[128 = 0]
[129 124 115 126 137 129 134 126 113 146 119 134 126 170 143 135 142 128
 147 126 148  99 133 104 139 121 129 119 131 128 140 112 142 140 121 129
 114 142 131 178 115 130 149 139 122 136 144  92 135 115  55 145 168 134
 248 126 142  86 140 161 123 118 113 133 118  76] : 5
[158 140 115 134 134 143 119 175 134 106 121 134 119 164 159 132 146 145
 114 126 149  37 123 115 146 118 125 138 140 123 108 113 108 151 126 135
 107 150 152 173 125 125 117 133 123 151 117 120 133 120   9 120  86 154
 248 118 149  72 172 110 131 104 129 130 136  58] : 9
[172 117 128 128 177 119 105 148 135  97 132 144 113 136 131 127 131 137
 151 124 185   4 114 109 141 114 131 131 147  98  95 109 123 147 104 133
 105 120 159 129 121 125  95 140 117 145 139 112 123 141  78 116  95 106
   1 129 136 120 175 162 121 114 158 112 118  50] : 13
[170 132 128 139 142 122 113 183 135 115 121 143 114 142 138 132 147 160
 115 172 153   1 116 118 138 118 135 138 121  98  91 139 114 153 105 128
 107 125 138 157 121 125  88 126 108 155 129 126 110 130  36 129  81 102
   1 126 142  97 195 119 123 104 135 103 120  53] : 14
[160 137 137 121 147 133  99 130 123 143 144 118 130 122 141 136 129 136
 125 116 120  56 121  99 137 123 129 143 149 116 113 118 147 151 127 132
 135 125 176 106 122 127 116 136 125 147 118 110 141 122 190 103 112 136
 235 139 131 147 125 123 119 121 158 138 129  78] : 15
[183 138 123 133 162 118 117 141 122 109 128 127 109 134 128 133 147 131
 168 113 157  67 134 107 157 115 129 119 129 151 104 122 113 137 115 124
 110 136 139 172 135 128 136 155 122 134 141  68 120 129  81 125 109  97
 108 119 144  76 185 122 129 127 114 116 123  56] : 9
[117 134 106 123 140 122 119 212 129 123 119 160 136 152 129 134 139 133
 124 130 146  50 130 144 144 113 137 128 114  91 106 117 107 151 115 131
 113 123 137 176 113 129 130 134 121 135 191 136 115 115  22 136  95 105
   1 118 132  69 183 137 124 122 140 113 119  48] : 5
[173 124 118 148 142 116 112 105 129  76 120 156 107 147 158 128 148 140
 123 138 149  37 133 130 147 114 129 124 136 129  87 127 120 132 124 112
 121 146 144 146 124 131  94 134 111 162 136  93 107 121  36 123 154  98
   1 123 142  75 182 125 131 108 111 102 125  71] : 8
[144 119 112 139 162 124 117 133 118 141 123 137 123 170 130 123 130 139
 147 141 124 114 112 124 161 119 126 114 125 182 142 117 122 113 127 125
 107 143 113 150 122 132 124 141 113 125 133  91 136 128  53 131 178 105
 189 124 132  84 155 131 141 113 112 135 122 100] : 2
[121 128 117 142 138 109 143  85 125  50 125 140 127 159 137 118 134 111
 147 121 167 173 141 140 159 118 126 116 137 137  93 120 132 119 114 119
 100 142 131 165 134 129 147 131 122 133 141  98 115 118  12 125 106 112
  50 118 136  58 157 130 139 131 123 101 121  64] : 0
[121 130 138 121 117 116 135 192 119  69 133 119 125 136 136 118 134 122
 120 115 133  68 152 164 167 116 126 139 143 119 114 111 113  87 126 112
 107 132 140 143 121 129 115 144 125 133 126 146 113 108  27 162  91 103
 154 114 141  84  84 120 130 127 138 125 125  43] : 6
[117 141 118 119 137 125 133 148  71 140 129 119 131 121 136 135 143 120
 152 102 126  80 180 106 133 123 129 139 142 102 121 118 157 107 157 118
 135 150 119 139 114 130 149 147 116 140 141  80 147 108 191 105 137 116
 234 132 131 106 117 120 119 138 123 130 130  44] : 6
[160 118 128 161 139 110 112  31  87  74 122 139 105 111 161 134 148 127
 129 121 112 200 166 123 139 121 129 116 133 142  92 142 166  87 141  97
 146 152 134 122 146 133 102 122 112 150 135  66 113 110 255 127 211 128
  83 153 138  66  92 122 137 128 102 105 126 217] : 5
[110 138 125 132 111 121 151 109  90  79 115 118 156 116 163 126 148 129
 111 117 150  34 188 134 142 118 125 141 119 121  90 109 107 109 161 109
 120 149 133 172 115 123 113 129 115 145 108  83 118 101  63 134  80 116
 218 111 151  59 121 108 123 101 116 129 142  25] : 4
[123 117 138 113 134 114 143 149  92 111 137 118 118 117 121 123 133 117
 161 107 150  62 161 120 153 114 132 126 139  91 145 108 150  86 118 113
 123 126 136 148 113 131 145 147 130 129 164 117 128 108 114 167 154 103
  75 126 136 110  91 185 119 140 139 124 117  22] : 7
[113 137 130 126 118 111 160 104  93  72 141 118 134 127 135 120 132 109
 126 109 143 130 195 133 163 115 126 140 155 111 124 120 135  88 136 112
 123 147 139 128 118 130 150 146 127 132 139 136 130 104  49 138 105 120
 125 119 136  64  71 127 124 139 142 106 128  20] : 1
[155 114 148 146 111 113 147  85  98 104 124 118 102 109 141 119 137 128
 119 137 149  52 155 144 139 125 126 121 133 117 127 128 139  88 138 106
 130 143 125 124 126 128  91 127 115 139 108  92 104 117  75 143 171 101
  56 132 141 127 116 137 132 116 106 110 128  84] : 6
[118 120 118 125 134 124 141 168 104 138 129 131 124 151 126 125 130 123
 133 119 159  51 131 113 147 118 129 130 147  92 148 112 136 119 122 132
 114 129 130 142 113 128 135 133 124 134 149 156 138 119  50 135 132 128
  54 131 132 105 115 170 120 130 146 128 120  44] : 5
[154 115 132 121 164 118 125 108  71  94 131 125 102 118 135 131 138 121
 168 102 138  72 150 109 140 117 130 121 148  85 135 111 168  89 126 108
 137 136 133 144 141 134 139 132 126 138 163  90 144 113 241 134 208 134
 116 156 137 115 106 166 125 143 134 115 119  85] : 8
[141 139 140 115 126 119 129 201 135  63 126 115 131 143 127 123 142 132
 124 123 125  49 134 134 167 124 128 140 123 122 107 113 123 134  98 122
 100 128 149 189 127 125 121 133 138 129 117 124 127 102  27 167  59 116
 136 113 153  69 163 106 127 115 156 127 118  46] : 10
[137 141 101 133 155 143 120 189 105 151 115 138 123 169 142 138 152 146
 152 115 142  41 121 114 138 115 127 122 114 124 126 112 121 149 141 130
 107 155 110 211 120 129 135 133 114 140 142  76 148 118  52 110 122 117
 255 120 146  78 193 106 131 110 117 142 132  45] : 6
[154 119 151 111 136 120 119 214  95 149 129 114 106 111 119 129 136 148
 139 112 101  32 130 157 160 115 130 135 118  81 159 113 140  92 117 111
 141 124 127 149 116 132  96 129 136 123 156 154 131 111 104 190 179 109
  37 127 135 118 102 124 125 135 141 141 121  68] : 12
[129 134 135 118 117 129 127 200 100 145 128 117 107  97 149 136 143 134
 118 103 124  42 164 128 142 124 127 143 145  86 150 110 128 107 132 119
 147 131 177 119 113 130 123 135 156 139 143 160 132 111  93 162 158 149
 218 123 142 105  77 129 121 130 132 140 129  34] : 12
[161 140 102 129 153 133 108 221 144 139 120 136 108 161 140 132 144 153
 146 117 122 117 104 143 155 123 125 117 115 146 146 118 104 159 128 135
 113 143 123 200 132 131 122 135 134 128 133  90 136 136  32 117 144 125
 212 118 139  83 175 103 149 114 118 144 129 106] : 6
[120 130 144 117 126 120 186 220  83 105 155 114 123 139 115 122 133 111
 158 101 134  78 177 131 162 115 129 139 154  80 156 118 145  83 142 124
 111 140 122 139 117 132 152 155 130 128 161 193 139 112  49 154 113 100
 201 127 132 118  85 149 123 148 148 115 124  17] : 4

[ 67 115 122 129 103  62 136 155 122 127 144 153 136 116 146  71 124  90
 110 162 166  99 115 165 128 184 133 157 122 124 109 214 129 147 134 204
 163 126  70 116 114 123 200 141 167  71 133 138 160 146 107  90 146 143
 140 117 133 131 121 138 117 130 104 119 150 107 184  99  96 111 151 162
 152 126 146  89 117 162 111 101 139 108 180 121 143 120 122 123 102 121
 156 123 123 138 167 147 133 132 120  93 117 140 134 138 167  26 129  77
 132 117 123 147 138 130  89  91 122 100 137 127 114 244 129 144 136 184
 138  95  75 111  94 124 158 118 126 150 126 119 156 154 121  90  72] : 10
[ 94 112 153 114  71 112 145 179 111 137 125 152  98 146 152 143 255  87
 125 179 255  67 121 180 169 207  85 136 110 100  96 232 136 137  68 122
 151 117 104 103  60 132 182 104 109  94 148 118 158 127  83 143 162 144
 124 103 131 123 152 133 144 178 132  92 207 133 176 130 150 124 139 118
 106 149 128  52 134 147  90 190 140 125 150 100 125 105 124 107 124 136
 182 173 157 166 154 123 135 149  56  84 144 127 148 149 170  85 146 113
 107 132  98 102 153 166   3  94 136  99  45 131 122 146 138 141 133  96
 150 126   1 146 122 144  54 117 140 147 111 150 139 143 135 140  54] : 0
[109 193 128 133 121  89 145 144 115 124 127 133 132 101 125 103 128 107
 154 135 115 119 143 127 118 165 154 135 121 141 143 177 129 136 116 157
 101 123  84 127 122 136 122 155 146  84 135 113 134 125 110 124 143 130
 138 129 140 131 154 118 140 135 116 122 134 127 139 116 100 120 149 132
 144 114 126  89 129 113 128 136 124 113 149 136 120 127 128 121 107 125
 136 108 157 128 169 136 133 130 147 106 153 145 142 127 147 127 111  73
 118 128 128 148 126  98 152 102 150 121 140 123 112 185 129 131 123  91
 136 107 210 111 121 107 147 131 116 145 132 144 162 134 130 109 111] : 7
[133 115 112 130 136 149 111 132 134 127 136 127 136 142 141 145 124 135
 116 103 129 135 110 125 139  86 122 118 133 126 124 125 127 136 128 140
 142 121 137 135 113 124 132 112 136 128 132 153 128 129 122 125 119 129
 136 143 122 129  94 125 122  99 123 125  56 103 141 115 128 129 125 133
 108 140 123 161 125 153 131 103 143 131 116 126 134 126 134 126 135 114
 118 136 138 127 107 145 124 129 143 152 112 129 128 127 119 123 142 141
 136 126 135 139 120 141 118 141 190 119  96 140 134 133 127 126 123 159
 111 143 165 138 122 139 129 132 121 131 134 130 116 127 118 140 156] : 10
[166 199 131  88 140 136 115 185 136 136 144 151  97 144 138 186 159  57
 163 143 154 120 130 131 145  58 154 143 101 128 147 172 165 152  69 190
  93 116  91 110 104 124 155  91  93  81 162 133 132 106  72 114 151 154
 154 150 128 129  86 154 169 138 121 107   1 164 144 101 140 139 143 126
 124 151  83 106 127 137 119 169 149 113  98 141 122 122 193 115 131  92
 141 186 232 159 120 150 152 119 159 164  70 151 158 122 175 115 149  84
 104 109 133 201 125 133 117 130 149  69  33 155 121 115 115 101 115 173
 126 139 255 164 158 134  97 155 102 149 135 189 117 100 124 125 173] : 15
[142 157 153 135  65  88 105 149 118 129 131 151 139 103 143 124 246 109
 149 166 189  91 114 174 142 157 122 138 127 118 129 193 132 128 138 162
 210 150 141 120  96 122  75 156 126  90 117 129 144 141  94 122 137 102
 157 119 122 138 108 172 148 116 122 152 202  83 170 139 114 127 135 119
 140 132 157  67 114 171 105 134 121 137 106 120 143 105 132 132 140 117
 125 139 168 135 116 135 129 134 109  45 165 116 125 146 172  90 135  99
 141 133 152 120 134 125 113 112 202 104 153 125 132 160 149 124 123 129
 129 118 148 116 135 151  97 119 147 144 124 120 123 120 136 102  59] : 9
[ 83  75 109 137 109 158 128 140 119 149 135 145 130 167 140 124 141 163
 115 161 207  94 124  90 169 127  61 127 112 105 105 248 132 153  43  65
 100 106 152 143  85 141 136 102 123 112 111 126 127 142  98 175 141 166
 109 107 142 133 108  71  98 157 156 117   1 105 154 102 142 134 127 122
  69 159 123 114 130  90 116  72 183 142 153 107 122 138 116  99 139 146
 109 153 156 129 151 132 116 140 108 141 118 118 123 133  34  83 159 152
 128 154  87 124 128 158   1 118 229 101  81 131 143  82 139 146 119 105
 115 137 232 126  77 109  77  96 131 119 126 106 120 137 113 205 146] : 8
[125 158 151 146  88 141 112 146 113 134 130 138 143 117 152 142 255 123
 152 101 170  90 108 174 146 142 112 117 121 107 137 146 121 125 110 137
 190 141 192 152  68 135  85 118 116  86 148 136 147 127 110 162 117 112
 129 140 169 133  96 159 148 133 135 129 140  84 173 127 110 112 145 127
  96 146 135  75 115 165 101 133 132 148  95 119 133 110 136 120 146 109
 116 129 187 144 105 130 133 127 117  90 186 117 132 138 119 142 144 130
 134 154 145 133 128 112 107 120 255 131  59 136 145 205 131 155 115 118
 137 151 199 121 123 145  75 119 129 156 132 135 115 126 130 138 142] : 10
[145 145 138 102 147 163 121 147 139 107 138 145 116 168 153 152 123  86
 110 161 137 134 122 143 127  76 160 120 122 116  97 124 128 144  97 171
  98 120 100 128 117 121 140  87 113 154 156 127 121 118 134 133 124 117
 139 119 130 129 107 129 146 119 132 121   1 151 143 113 110 136 132 127
 114 137 108 172 130 164 104 151 157 131  89 128 133 119 149 126 124 104
 118 150 144 138  95 120 144 139 156 142  94 114 119 120 142  92 143 136
 112 107 140 172 114 130 111 139 181 113  69 148 135 139 122 143 127 178
 120 136 137 151 114 152 123 146 123 152 142 141 113 113 119 112 173] : 7
[139 137 118 110 155 162 101 158 142 120 140 135 129 164 147 175 112 108
 107 112 132 133 108 139 147  77 132 119 126 123 121 122 139 142 101 175
 102 112 121 118 121 120 146  81 117 137 141 150 122 115 121 124 133 144
 157 150 121 127 103 133 137  95 118 115   2 137 151 105 132 142 128 132
 119 139 107 166 123 159 127 134 166 124  89 134 135 126 161 125 130 107
 123 160 158 143  96 148 128 129 158 165  66 142 134 129 149 101 152 128
 118 111 138 178 119 148 136 143 191 106  50 149 132 117 116 111 123 181
 113 144 236 157 120 153 128 146 105 125 136 153 112 109 116 121 186] : 12
[ 76 115 127 127 100  79 144 144 123 130 139 147 128 116 138  88 131  97
 122 160 177 103 118 145 123 169 126 150 121 120 112 196 128 140 124 156
 151 132  88 125  98 123 165 148 148  90 130 129 152 148 121 100 134 129
 133 115 136 129 120 131 126 134 118 124 123 114 162 113 106 117 144 154
 134 134 142 105 125 157 120 118 129 117 163 117 139 116 116 129 108 122
 156 123 131 129 160 138 131 141 123 101 134 126 133 132 149  58 123  93
 128 124 120 128 138 127  85  99 130 106 142 126 117 195 131 146 131 164
 133 109  73 114 113 124 138 119 130 147 121 121 148 147 127 114  70] : 9
[112 105 125 126 116 107 136 162 116 124 119 134 127 144 140 138 176 113
 115 136 170 110 117 141 147 171 118 130 123 125 100 175 127 137 110 139
 134 102  79 105 114 125 154 104 156 120 148 127 140 132 100 122 152 129
 140 128 110 128 149 102 118 124 113 104 215 130 158 124 134 131 125 124
 129 122 127 133 131 140 108 144 141 119 154 119 126 123 120 117 121 146
 157 138 115 135 153 142 118 138  98 109 124 140 139 137 157 129 134 139
 127 125 116 112 132 147  86 122 104 121 118 134 120 123 137 125 136 118
 132 126  23 139 115 138 128 129 130 136 119 139 148 143 128 113  76] : 0
[150 178 114 108 151 165  92 170 145 113 136 138 125 161 143 176 125 106
 116 117 134 142 114 142 151  81 138 108 132 126 128 147 135 142  75 154
  78 104 114 123 124 121 126 104 113 142 116 139 118 116 118 139 133 124
 173 140 108 127 142 133 155  80 122 118  25 102 150 105 122 152 126 120
  94 144 117 158 137 150 147 154 163 124  76 133 136 114 156 127 114 100
 103 168 192 143 112 137 132 143 190 150  86 141 131 135 136 104 141  98
 106 112 129 176 115 147 132 125 217  97  44 142 124  93 127 106 117 148
 109 137 216 158 113 144 125 147 106 119 136 153 124 100 120 131 199] : 11
[146 129 141 130  98 112  92 141 123 127 131 143 146 118 153 160 213 110
 135 101 167  97 100 173 146 124 118 120 127 115 135 125 131 126 129 164
 219 133 176 128 105 127  86 118 127 104 145 145 140 133 112 129 125 114
 157 148 132 137  92 169 130 111 122 141 177 105 170 130 117 126 133 130
 121 131 133 103 109 164 104 127 138 144  94 126 141 120 154 123 148 122
 126 136 162 146  96 138 128 116 113 101 143 127 122 141 155 128 151 144
 152 143 158 136 128 126 129 144 233 130 110 139 145 174 127 129 125 163
 136 142 245 135 130 156 106 120 125 144 130 128 110 115 126 116 131] : 10
